[[-12 -13  -2  -1 -20 -16  -1 -22]
 [ 27  -1   8 -20   2  -7   3 -14]
 [ 12 -11   8  -8  27  -4   6 -16]
 [  4   7   5 -19  -5   2  16 -27]
 [ 13 -10  16 -18   4   2  23  -1]
 [ 29   1  11 -19   6   1   7   1]
 [ -6  -2   3  -5  23   4  12 -27]
 [-11 -17   2  -1 -27 -15   4  -6]
 [ 19  -2  -5  -1  -5 -18 -25  -9]
 [  0 -10  14 -11  15   9  27  -1]]
|
[[-12 -13  -2  -1 -20 -16  -1 -22]
 [-11 -17   2  -1 -27 -15   4  -6]
 [ -6  -2   3  -5  23   4  12 -27]
 [  0 -10  14 -11  15   9  27  -1]
 [  4   7   5 -19  -5   2  16 -27]
 [ 12 -11   8  -8  27  -4   6 -16]
 [ 13 -10  16 -18   4   2  23  -1]
 [ 19  -2  -5  -1  -5 -18 -25  -9]
 [ 27  -1   8 -20   2  -7   3 -14]
 [ 29   1  11 -19   6   1   7   1]]

[[-13  -9  -9  -8   5   0]
 [  0  -5 -16 -35  -9 -16]
 [-11  -1   9   2 -30 -28]]
|
[[-13  -9  -9  -8   5   0]
 [-11  -1   9   2 -30 -28]
 [  0  -5 -16 -35  -9 -16]]

[[ -4  12 -11  -9  28  15 -12   3  16  -9]
 [  9   9  10   1 -18  -1  -3   5   1  -5]
 [ -9   4   5   2  -9   2   4  -9  -1  -2]
 [  6  10   7 -11 -17   1 -16   9   5  -4]]
|
[[ -9   4   5   2  -9   2   4  -9  -1  -2]
 [ -4  12 -11  -9  28  15 -12   3  16  -9]
 [  6  10   7 -11 -17   1 -16   9   5  -4]
 [  9   9  10   1 -18  -1  -3   5   1  -5]]

[[ -3  18  -8 -13  -3  -7 -12 -21  -6   2]
 [ 11 -16  10  14  32  10   8   2  -5  -4]
 [-27  12 -18  -8   0  -6  -3  14   3   6]
 [ -8  -8 -14  20  -5   4   6   4  -4  26]
 [  8  22  10   7   2 -18  12  13   0  14]]
|
[[-27  12 -18  -8   0  -6  -3  14   3   6]
 [ -8  -8 -14  20  -5   4   6   4  -4  26]
 [ -3  18  -8 -13  -3  -7 -12 -21  -6   2]
 [  8  22  10   7   2 -18  12  13   0  14]
 [ 11 -16  10  14  32  10   8   2  -5  -4]]

[[ -7   1  12  -1  14 -13 -22 -13  16  29 -30  14  16 -17  -8]
 [  7   9  21  -5  -4  -5   1 -10  10  12  27   2   8   8  -6]
 [-23  12  12  -7   8  12   2  13  -2   7   2   4   1 -15   4]
 [  6 -14 -18   6  -4  -1  11  -5   0   5 -12  19  -8  -2   8]
 [  8   2 -12   7 -26  -3  -3  -5  -3 -17 -26 -14  -5  -7  18]]
|
[[-23  12  12  -7   8  12   2  13  -2   7   2   4   1 -15   4]
 [ -7   1  12  -1  14 -13 -22 -13  16  29 -30  14  16 -17  -8]
 [  6 -14 -18   6  -4  -1  11  -5   0   5 -12  19  -8  -2   8]
 [  7   9  21  -5  -4  -5   1 -10  10  12  27   2   8   8  -6]
 [  8   2 -12   7 -26  -3  -3  -5  -3 -17 -26 -14  -5  -7  18]]

[[ 26 -37 -12 -36  36  35 -34 -15   5  16  33   5]
 [ 12  18 -15 -21   8 -33  -9 -25  10 -13  14  22]
 [ -9 -25 -37   6  12  16  37  36 -19 -35 -12  -5]
 [-30  29  28  37 -27 -21 -38   0  -9  26 -32  -9]]
|
[[-30  29  28  37 -27 -21 -38   0  -9  26 -32  -9]
 [ -9 -25 -37   6  12  16  37  36 -19 -35 -12  -5]
 [ 12  18 -15 -21   8 -33  -9 -25  10 -13  14  22]
 [ 26 -37 -12 -36  36  35 -34 -15   5  16  33   5]]
---
[[ 30  -3  -2   6  -3]
 [-34 -31  -4  10  17]
 [ 11  13  16 -23 -22]
 [  1   6   1   0  -1]]
|
[[-34 -31  -4]
 [ 11  13  16]]

[[  0   1   1   3  -4]
 [  0  -4   0   2 -27]
 [  0  -1  -1   1  -2]
 [  0   0   0  -6 -39]
 [  0   1   0  -3  22]]
|
[[ 0 -4  0]
 [ 0 -1 -1]]

[[-1 -1 -4]
 [10  7 31]
 [ 6  4 25]
 [ 2  1  3]]
|
[[10  7 31]
 [ 6  4 25]]

[[-35   2   3  17  17]
 [  1   0   1   2   1]
 [  4   2   0  10  -4]
 [ -5   0   0 -12   5]
 [ 30  -1  -3 -15 -15]]
|
[[1 0 1]
 [4 2 0]]

[[  1  20   3   0  12]
 [ -3  -3   0   1   2]
 [-19  -8   3   7  -1]
 [  9  13  -5   8  29]]
|
[[ -3  -3   0]
 [-19  -8   3]]

[[ -8  -6  12  -3  36]
 [ -9 -12  19  -6  36]
 [-10   3   4  -6  36]]
|
[[ -9 -12  19]
 [-10   3   4]]

[[ -2  -2   1  -2]
 [  5   8 -12   5]
 [-12   1  -7  30]]
|
[[  5   8 -12]
 [-12   1  -7]]

[[ 19  -7  31 -17  10]
 [ 28  -6  10  15  24]
 [-34  -4  34 -27 -25]]
|
[[ 28  -6  10]
 [-34  -4  34]]

[[ 10  -1 -10  24]
 [ 14  -7  11  28]
 [-36  16 -26  10]
 [-32   9 -14 -20]
 [  1  -8  17  11]]
|
[[ 14  -7  11]
 [-36  16 -26]]
